Each row has a class, written after it.
-7  22  -25  17  6  -13  36  12  22  27  -16  18  -6  -27  37  22  -3  -10  2  19  25  26  13  14  -23  34  -25  -14  27  31  -51  -32  0  9  -18  11
tege
-1  17  -22  -4  4  20  1  35  -23  25  19  15  -19  6  28  -59  -51  -53  -17  7  -7  23  19  -9  -46  25  -44  2  -8  33  8  34  2  7  -10  36
tege
-39  -25  23  38  -12  -34  -68  -42  -9  -35  -8  1  26  18  -38  75  13  -3  39  14  10  -5  11  65  1  -20  41  20  -21  -16  -9  39  -22  9  -47  -45
zanup
-39  -18  23  32  -8  -39  -65  -33  -2  -40  -10  10  25  23  -49  78  8  -2  46  5  5  -8  -5  65  -12  -27  55  20  -20  -15  -19  54  -15  -3  -46  -50
lapat
-32  -27  34  34  -16  -35  -54  -36  -10  -40  -15  12  19  26  -48  61  -6  -11  45  7  6  1  1  67  -12  -36  62  16  -23  -13  -12  49  -11  8  -42  -45
lapat
8  4  51  -23  29  0  22  -4  38  -30  20  6  -16  -12  -18  79  21  -9  -13  -7  45  7  33  -35  -100  -5  -22  31  -20  -3  -38  -12  -1  11  0  -23
rel
-1  23  -14  23  1  -16  39  2  21  32  -16  27  -8  -17  43  10  -3  -21  10  7  35  23  20  -1  -18  24  -24  -22  29  25  -51  -37  -5  25  -21  4
Bak
5  0  34  -14  17  3  18  -11  37  -18  27  -1  -10  -9  -9  69  15  -18  -27  10  45  1  42  -25  -100  6  -12  32  -18  6  -6  -29  -13  10  -10  -6
zanup
-3  4  -2  0  1  21  7  31  -12  23  29  33  -7  7  36  -7  -62  -55  -21  30  0  36  22  3  -25  10  -36  17  -19  36  -12  24  19  -2  0  20
gel
3  6  -9  7  6  9  4  14  -18  8  1  -8  -16  3  37  -9  -45  -31  -12  7  -5  38  30  4  -29  6  -41  3  -13  11  -6  28  15  -6  -12  9
rel
0  12  -16  2  -12  17  -7  25  -20  38  21  8  -13  15  36  -54  -55  -47  -19  7  -3  26  26  -2  -34  22  -41  -7  -18  23  17  27  2  21  -5  37
zanup
11  3  43  -26  27  5  25  4  32  -40  17  -7  -12  -17  -9  78  21  -8  -17  -1  49  -1  29  -40  -75  -2  -32  36  -17  2  -25  -23  -20  7  3  -21
zanup
1  16  -3  6  0  22  16  29  -17  12  9  -2  -20  10  41  -10  -48  -35  -3  18  1  23  31  0  -17  7  -36  3  -11  15  -10  23  13  -8  -7  10
gel
-3  17  -16  22  5  -13  34  23  9  24  -22  13  8  -24  40  16  -18  -19  13  16  9  17  21  15  -41  18  -20  -22  27  27  -45  -54  -15  34  -26  2
dotu
1  25  -20  -3  16  12  -2  21  -27  41  32  12  -13  12  24  -49  -53  -48  -15  -4  -4  28  22  4  -27  20  -57  5  -9  27  4  26  -1  5  -11  38
pak
-26  -4  23  41  9  -30  -54  -5  -25  -60  -1  3  22  17  -63  59  21  -27  49  1  0  -32  14  49  -10  -28  23  36  -1  8  -37  48  -29  16  -41  -66
Bak
6  3  -3  5  -14  13  6  13  -6  14  3  -10  -13  6  44  4  -56  -37  -13  22  4  45  36  7  -18  10  -35  4  -18  7  -5  28  23  -1  -11  0
zanup
-34  -11  25  32  8  -24  -39  -4  -14  -73  -2  -4  28  11  -60  88  14  -27  47  24  0  -19  21  67  -2  -27  7  37  -11  4  -32  43  -28  16  -31  -67
Vub
-3  5  -17  7  11  14  3  30  -12  13  10  21  -5  2  32  -5  -51  -45  -11  11  -1  28  16  10  -17  10  -49  9  -20  28  -14  43  13  -19  -2  14
lapat
1  21  -19  20  18  -9  37  15  10  20  -21  15  12  -30  29  17  0  -20  10  21  6  9  22  12  -41  14  -19  -22  29  33  -41  -52  -16  33  -20  1
dotu
9  -2  18  17  -4  -20  46  1  33  20  1  14  0  -22  32  30  -34  -17  9  9  31  40  29  31  -24  6  -18  -5  17  13  -52  -63  9  35  -30  3
pak
-2  26  -32  4  6  17  -8  35  -30  37  24  11  -13  12  29  -71  -43  -56  -16  4  -8  14  13  -11  -48  25  -47  2  -8  36  11  40  -7  3  -16  47
tege
4  -1  -8  5  -1  11  1  38  -24  13  19  36  -8  7  24  -19  -49  -51  -18  12  2  32  24  -3  -20  10  -35  19  -12  38  -22  29  19  -2  3  13
Bak
-10  14  -20  16  0  -12  37  17  24  15  -12  17  15  -26  35  12  0  -22  6  30  20  17  30  10  -37  33  -30  -15  27  25  -45  -49  -18  31  -22  5
Vub
0  20  0  19  10  -16  34  3  14  14  -18  5  6  -22  27  30  -7  -14  11  24  14  26  24  12  -34  16  -32  -16  19  20  -50  -45  -6  39  -23  -9
rel
5  8  54  -11  11  9  40  -8  41  -9  26  20  -25  -9  0  51  17  -12  -24  5  57  5  36  -38  -95  6  12  23  -10  6  -21  -22  2  -3  -5  -4
gel
-31  -28  24  43  18  -39  -65  -2  -27  -53  -3  4  32  11  -45  114  7  -11  54  1  -2  -15  1  65  13  -31  27  17  -29  -8  -44  54  -12  1  -32  -67
tik
6  11  48  -19  22  4  26  -2  38  -26  27  -5  -8  -12  -12  71  20  -13  -19  3  51  2  32  -37  -83  -1  -24  32  -18  10  -22  -19  -12  9  2  -15
zanup
7  7  -11  2  1  13  10  24  -8  5  6  4  -24  -2  35  -6  -47  -45  -5  13  -2  36  27  0  -27  18  -34  8  -8  17  -9  31  17  -3  -19  4
tege
-27  -33  16  39  21  -28  -66  5  -36  -56  -10  5  14  10  -53  89  18  -21  40  -4  -8  -17  2  59  -6  -28  21  31  -23  0  -39  55  -28  11  -40  -52
tege
2  0  33  -24  30  2  33  11  39  -47  21  4  -7  -19  -15  67  27  -16  -14  2  50  4  38  -38  -101  0  -18  35  -12  6  -31  -27  -19  8  3  -18
Vub
7  11  39  -11  20  11  17  4  42  -20  25  -10  -12  -10  -13  58  32  2  -20  -10  50  -11  37  -36  -93  5  -25  26  -20  5  -19  -18  -15  1  -9  -2
zanup
2  11  11  10  -13  -17  52  18  27  17  -19  13  2  -19  38  22  -27  -7  24  15  31  32  25  25  -28  7  -19  -22  19  14  -50  -56  -1  38  -16  10
lapat
8  4  -10  15  -3  11  2  34  -7  6  7  7  -9  -3  38  -21  -47  -40  -3  0  3  36  36  3  -20  9  -38  9  -12  14  -23  32  16  -5  -20  -8
Bak
-13  21  -27  18  -1  -17  41  7  34  25  -6  15  7  -24  41  17  2  -16  2  29  25  24  23  16  -29  41  -27  -19  28  24  -45  -40  -10  16  -18  5
Vub
1  17  -18  -3  1  8  0  22  -16  35  26  15  -11  12  30  -53  -48  -49  -3  2  -7  22  23  -6  -38  25  -38  -16  -9  22  7  33  7  3  2  28
tik
-3  18  -19  7  6  10  -5  29  -35  41  29  26  -14  14  27  -72  -41  -53  -12  -2  2  18  19  -13  -36  29  -45  -3  -9  26  10  26  -7  8  -12  33
Bak
5  4  -14  -3  16  10  -1  23  -21  8  25  23  -4  2  20  -8  -52  -45  -20  7  0  31  16  11  -16  5  -53  23  -13  34  -22  25  13  -16  -2  22
pak
8  8  52  -9  30  -2  29  -7  31  -25  20  0  -6  -13  -16  65  24  -14  -20  7  42  4  31  -39  -92  -3  -21  35  -24  11  -27  -19  -11  0  -5  -19
rel
8  10  50  -17  20  5  36  3  38  -22  32  11  -17  -8  -5  64  16  -20  -15  6  52  -3  28  -42  -89  -2  -11  37  -17  6  -32  -25  -12  -3  1  -13
gel
1  5  -14  9  12  12  -1  30  -12  18  19  28  -6  0  26  -26  -32  -47  -21  8  2  27  22  -7  -27  17  -40  12  -13  39  -18  35  11  -10  -6  11
Bak
-8  23  -28  5  5  14  5  37  -25  28  29  9  -7  11  24  -60  -39  -51  -13  15  -3  19  30  -1  -43  30  -45  -1  -7  26  13  25  -8  9  -5  34
Vub
-9  10  -4  8  3  19  16  27  -12  22  12  31  -14  2  34  -7  -49  -44  -21  26  8  33  19  7  -15  16  -41  10  -12  38  -19  27  11  -8  -2  16
gel
3  24  -26  6  13  16  -2  39  -31  41  26  18  -8  6  31  -63  -49  -61  -7  5  -16  16  22  -11  -47  22  -46  2  -6  29  10  31  -4  4  -7  26
dotu
-33  -4  24  33  6  -28  -41  -8  -10  -73  1  -11  30  8  -58  85  16  -25  49  18  1  -21  18  65  -8  -24  12  30  -2  -5  -37  47  -26  16  -37  -74
Vub
16  1  49  -23  13  3  30  -2  41  -31  20  -2  -19  -11  -10  72  15  -13  -21  -2  53  5  31  -37  -85  -6  -16  30  -21  1  -26  -17  -7  11  4  -18
zanup
-2  6  -7  2  5  5  9  31  -12  15  16  26  -5  -1  23  -8  -50  -46  -15  16  1  33  21  4  -27  18  -32  2  -10  40  -20  35  22  -10  13  8
tik
16  -1  44  -18  31  3  27  9  29  -24  25  15  -13  -13  -15  45  28  -17  -17  -11  51  -2  30  -55  -84  -6  -14  40  -12  7  -32  -18  -7  1  4  -14
Bak
-33  -23  27  28  -4  -41  -63  -44  -9  -39  5  14  24  18  -50  74  2  -12  37  3  6  0  8  80  -6  -27  36  30  -17  -11  -28  40  -18  0  -51  -45
pak
6  7  -5  11  3  13  9  29  -23  13  5  4  -14  2  38  -18  -40  -39  -3  2  6  30  37  -3  -15  10  -44  6  -5  12  -17  25  12  -6  -14  2
Bak
2  13  -18  3  -5  18  4  29  -12  6  2  -21  -17  6  44  6  -50  -24  -12  10  -1  26  32  7  -10  13  -48  2  -14  15  2  22  10  -2  -10  12
zanup
-7  37  -14  19  8  -6  39  20  6  19  -9  9  6  -18  38  24  -13  -19  15  32  21  10  21  12  -26  22  -32  -17  30  29  -48  -54  -17  32  -23  3
gel
-4  24  -28  11  9  10  -7  38  -33  39  24  16  -9  11  27  -73  -37  -50  -11  -7  2  16  24  -7  -44  26  -52  0  -6  30  1  30  -14  8  -16  32
Bak
-32  -27  12  53  26  -31  -62  5  -24  -39  -14  8  25  4  -40  93  11  -20  33  -8  -11  -19  -1  65  -15  -30  30  22  -22  5  -38  50  -31  10  -47  -61
dotu
3  10  -5  2  4  9  10  33  -14  12  15  19  0  1  26  -9  -54  -46  -10  17  0  32  12  10  -23  9  -44  6  -22  27  -18  35  13  -11  2  7
lapat
-31  -25  32  29  1  -42  -64  -48  -7  -34  6  18  29  16  -49  81  6  -7  41  6  10  1  2  72  4  -32  49  27  -21  -16  -30  43  -4  -1  -48  -46
pak
-21  -2  36  35  -1  -23  -37  -14  -14  -66  -10  -7  27  15  -58  82  -4  -27  49  9  -2  -23  8  65  3  -41  19  27  -11  0  -32  53  -16  9  -28  -68
lapat
0  4  7  18  -15  -24  41  16  32  12  -12  22  7  -26  41  28  -23  -11  22  10  28  29  28  23  -15  15  -14  -23  22  21  -54  -47  5  27  -12  1
tik
-26  -19  12  39  30  -38  -65  -8  -38  -49  -1  -7  30  12  -51  95  6  -15  31  -6  -6  -14  3  68  -3  -35  27  29  -23  2  -43  41  -22  3  -37  -54
pak
12  1  48  -15  30  -4  26  -12  36  -34  21  0  -21  -12  -18  72  25  -11  -17  -9  44  8  27  -35  -83  -7  -24  38  -17  -2  -29  -6  -8  -4  -3  -26
rel
8  8  -13  4  -2  17  8  29  -13  9  7  -2  -19  1  39  -23  -47  -36  -11  11  -4  34  21  -7  -34  13  -26  1  -16  20  -5  27  21  -12  -17  17
tege
-8  23  -12  12  0  -22  36  0  11  20  -10  16  8  -17  36  13  -18  -30  20  27  18  11  20  12  -27  27  -25  -29  26  26  -38  -42  -11  25  -12  2
tik
0  16  -26  -2  0  10  -3  28  -23  38  24  11  -14  18  27  -72  -49  -50  -4  5  -11  11  19  -5  -42  21  -38  -15  -12  25  11  34  3  1  5  39
tik
-29  -28  22  44  22  -37  -68  -4  -32  -51  -10  0  23  11  -50  101  18  -8  36  0  -8  -9  4  59  -7  -30  25  29  -28  -6  -44  53  -17  11  -37  -63
rel
2  4  -20  7  5  9  -1  33  -21  22  14  31  -10  8  24  -18  -46  -56  -25  7  1  35  22  4  -29  10  -43  13  -12  40  -22  33  8  1  -1  14
Bak
4  4  35  -13  18  -2  26  -12  46  -12  28  10  -8  -14  -1  44  11  -13  -18  -1  44  5  33  -33  -96  9  5  9  -16  8  -16  -9  8  -14  0  -8
tik
6  -2  30  -13  30  -2  23  2  50  -37  25  10  -19  -24  -12  83  10  -29  -19  1  43  21  38  -21  -102  7  -15  48  -14  15  -28  -12  -9  3  -20  -28
tege
4  9  31  0  25  8  23  -2  37  3  21  9  -12  -10  -3  32  26  -17  -17  -11  41  -4  40  -32  -112  0  -2  24  -18  12  -13  -10  -10  -15  -9  2
dotu
-1  29  -2  14  0  -17  34  1  16  18  -17  5  6  -15  30  27  -9  -10  10  26  18  21  25  8  -40  15  -20  -16  21  24  -40  -50  -6  41  -25  5
rel
-1  10  -3  3  4  17  11  40  -5  20  13  21  -3  2  20  0  -55  -38  -18  12  -1  32  16  15  -21  12  -49  10  -19  32  -17  38  18  -6  1  13
lapat
-37  -19  34  39  -12  -35  -53  -35  -12  -37  -2  14  21  22  -39  69  1  -14  37  20  9  2  1  62  -13  -29  63  19  -17  -8  -24  38  -16  7  -48  -51
gel
-44  -24  16  35  -11  -38  -59  -39  0  -42  3  9  27  20  -38  76  15  -12  34  15  9  5  7  60  -19  -16  54  17  -13  -13  -17  40  -17  1  -47  -46
Vub
3  4  -4  4  -3  12  7  28  -13  25  12  19  -7  13  27  -24  -57  -43  -14  17  1  36  12  3  -25  5  -35  15  -22  27  -6  36  15  -13  -2  24
lapat
0  -9  -6  5  -1  3  2  30  -10  27  19  23  -9  5  31  -32  -55  -44  -13  14  -3  36  20  -1  -27  21  -26  3  -21  26  -8  36  21  -15  6  15
tik
-2  28  -18  21  -3  -16  36  6  29  30  -16  10  -1  -26  42  30  -8  -10  0  16  32  31  22  13  -11  30  -25  -22  26  28  -47  -35  -1  33  -11  1
zanup
